Below is a small trained network, with its code and all its weights. Each question gives an input and a target symbol and asks what happens when units are switched off, that is, made to give their printed mean instead of their output.

import numpy as np


def w(rows, s, z=0):
    codes = np.array(rows[::2]) - 128.0
    scale = np.full(codes.shape[1], s)
    scale[-1] = z or s
    return codes * scale


def norm(h):
    return h / np.sqrt((h * h).mean(-1, keepdims=True) + 1e-5)


def f(y):
    return np.maximum(y, 0)


def softmax(a):
    e = np.exp(a - a.max(-1, keepdims=True))
    return e / e.sum(-1, keepdims=True)


def log_softmax(a):
    a = a - a.max(-1, keepdims=True)
    return a - np.log(np.exp(a).sum(-1, keepdims=True))


def net(x, mask):
    ids = ['ΓΣαδζημπτφω'.index(c) for c in x.split()]
    T = len(ids)
    res = E[ids] + P[:T]
    u = 0
    for l in range(2):
        r = norm(res)
        for j in range(2):
            rows = slice(2 * j, 2 * j + 2)
            q, k, v = (r @ M[l][rows].T for M in (Q, K, V))
            z = softmax(np.where(np.tri(T) > 0, q @ k.T / 2**0.5, -1e9)) @ v
            o = O[l][rows]
            res = res + np.where(mask[u + j], z, o[:, -1]) @ o[:, :-1]
        u += 2
        y = f(norm(res) @ A[l][:, :-1].T + A[l][:, -1])
        res = res + np.where(mask[u : u + 4], y, B[l][:, -1]) @ B[l][:, :-1]
        u += 4
    return log_softmax(norm(res)[-1] @ U[:, :-1].T + U[:, -1])


Q, K, V, O, A, B = {}, {}, {}, {}, {}, {}
E = w([
[203,157,5,113],'Γ',
[117,73,119,231],'Σ',
[154,156,43,79],'α',
[150,145,184,66],'δ',
[144,96,127,98],'ζ',
[149,153,189,100],'η',
[142,137,152,115],'μ',
[163,139,160,120],'π',
[2,101,146,55],'τ',
[177,126,146,94],'φ',
[142,107,132,96],'ω',
],0.0082)
P = w([
[103,97,97,206],'0',
[245,89,167,2],'1',
[240,137,171,48],'2',
[222,189,160,77],'3',
[190,200,157,72],'4',
[172,198,144,99],'5',
[175,213,135,101],'6',
[155,214,132,102],'7',
[156,221,116,117],'8',
[145,207,130,122],'9',
[141,215,122,123],'10',
[144,214,129,125],'11',
[145,201,152,111],'12',
],0.0046)
Q[0] = w([
[217,242,189,69],'L0H1',
[173,170,142,75],'L0H1',
[254,176,170,60],'L0H2',
[162,181,98,132],'L0H2',
],0.0074)
K[0] = w([
[71,178,2,123],'L0H1',
[93,156,108,107],'L0H1',
[19,149,137,181],'L0H2',
[94,58,213,170],'L0H2',
],0.0075)
V[0] = w([
[156,134,89,46],'L0H1',
[88,149,254,135],'L0H1',
[188,190,103,205],'L0H2',
[189,192,168,87],'L0H2',
],0.007)
O[0] = w([
[70,144,115,51,253],'L0H1',
[127,83,231,158,58],'L0H1',
[254,106,120,151,91],'L0H2',
[143,72,111,96,184],'L0H2',
],0.0087,0.0042)
A[0] = w([
[90,3,128,216,229],'L0N1',
[172,125,92,133,80],'L0N2',
[81,102,118,101,12],'L0N3',
[160,201,205,180,254],'L0N4',
],0.0056,0.0031)
B[0] = w([
[206,253,166,9,199],'L0N1',
[67,113,106,109,159],'L0N2',
[76,153,169,73,143],'L0N3',
[40,140,95,39,252],'L0N4',
],0.005,0.002)
Q[1] = w([
[154,206,37,114],'L1H1',
[154,47,105,159],'L1H1',
[127,28,127,254],'L1H2',
[187,12,174,175],'L1H2',
],0.0075)
K[1] = w([
[88,77,196,182],'L1H1',
[127,226,143,119],'L1H1',
[42,216,115,2],'L1H2',
[66,121,149,40],'L1H2',
],0.0087)
V[1] = w([
[109,186,161,143],'L1H1',
[142,244,85,158],'L1H1',
[190,99,193,148],'L1H2',
[92,254,198,105],'L1H2',
],0.0093)
O[1] = w([
[115,221,160,182,139],'L1H1',
[169,204,79,202,117],'L1H1',
[200,147,170,59,135],'L1H2',
[94,254,189,173,253],'L1H2',
],0.0086,0.0021)
A[1] = w([
[96,96,73,123,75],'L1N1',
[140,148,50,123,4],'L1N2',
[98,173,140,255,67],'L1N3',
[180,77,142,71,170],'L1N4',
],0.0097,0.0024)
B[1] = w([
[82,119,132,70,170],'L1N1',
[148,126,180,111,180],'L1N2',
[167,2,101,175,193],'L1N3',
[138,123,172,222,254],'L1N4',
],0.01,0.0046)
U = w([
[158,91,74,132,124],'Γ',
[150,179,58,94,231],'Σ',
[143,167,18,90,110],'α',
[18,130,188,80,195],'δ',
[131,109,96,207,131],'ζ',
[148,126,204,98,3],'η',
[207,175,164,165,173],'μ',
[202,129,156,124,36],'π',
[74,149,185,203,110],'τ',
[138,1,93,116,157],'φ',
[119,120,106,208,83],'ω',
],0.0098,0.0036)

Each question gives the input, a string of symbols that net reads in full, and the target symbol t.
The units are the heads (2 rows each of Q, K, V and O) and the neurons (one row each of A and B). Each row of codes is followed by its name. A weight is (code - 128) times the scale printed after its matrix; where a second scale follows, it is the last column's (O, A, B and U).
mask holds one flag per unit, layer by layer, with each layer's heads first. A switched-off unit (its flag False) gives its mean, the last column of its rows in O or B, instead of its output. The means were averaged over made-up inputs and are rounded, as every weight is.
A unit's drop is (log p(t) with every unit on - log p(t) with that unit switched off) / (log p(t) with every unit on - log p(t) with every unit switched off).
The circuit of an input: a set's keep is (log p(t) with only the set's units on - log p(t) with every unit switched off) / (log p(t) with every unit on - log p(t) with every unit switched off). Starting from all 12 units, units are removed one at a time, each time the one whose removal leaves the highest keep (on an exact tie, the one counted first), for as long as the keep stays at least 0.8.
units of the circuit, in order: the units of the circuit, biggest drop first
most important unit: the unit with the biggest drop
k most important neurons: the k neurons with the biggest drops, biggest first
top k neurons in layer l: the k neurons of layer l with the biggest drops, biggest first
drop of u: that unit's drop, to one decimal
input τ α τ ω δ Σ δ η τ δ ζ, target τ: most important unit : L0N1
input φ Γ φ δ ζ α α Σ, target φ: units of the circuit, in order : [L1H2, L0H2]
input Γ φ τ δ φ Σ δ ω φ η α φ ω, target Σ: 2 most important neurons : [L0N1, L1N3]
input φ π Γ, target φ: units of the circuit, in order : [L1H2, L0H2]
input τ Γ ζ δ η, target τ: units of the circuit, in order : [L0H2, L1H2]
input Σ φ Σ δ Σ Σ φ Σ α η, target Σ: 2 most important neurons : [L0N1, L1N4]
input τ α ω δ δ φ Σ ζ μ, target τ: 2 most important neurons : [L0N1, L1N3]
input φ α η τ α π α α ω Σ μ ζ Σ, target μ: 3 most important neurons : [L0N1, L1N4, L1N3]
input τ ζ φ, target δ: 2 most important neurons : [L0N4, L1N4]
input δ ζ ω π, target δ: 2 most important neurons : [L0N1, L1N3]
input π π α δ φ φ φ φ Σ δ μ, target μ: 2 most important neurons : [L0N1, L1N4]
input φ μ δ φ Σ, target φ: top 2 neurons in layer 0 : [L0N1, L0N2]
input δ π φ, target δ: drop of L1N3 : 0.2
input μ δ φ η δ ζ ω ζ, target μ: units of the circuit, in order : [L0H2]
input τ μ Σ δ ζ, target τ: drop of L0N1 : 0.5
input φ δ α φ ζ ζ μ ζ φ η, target φ: drop of L1H2 : 0.6
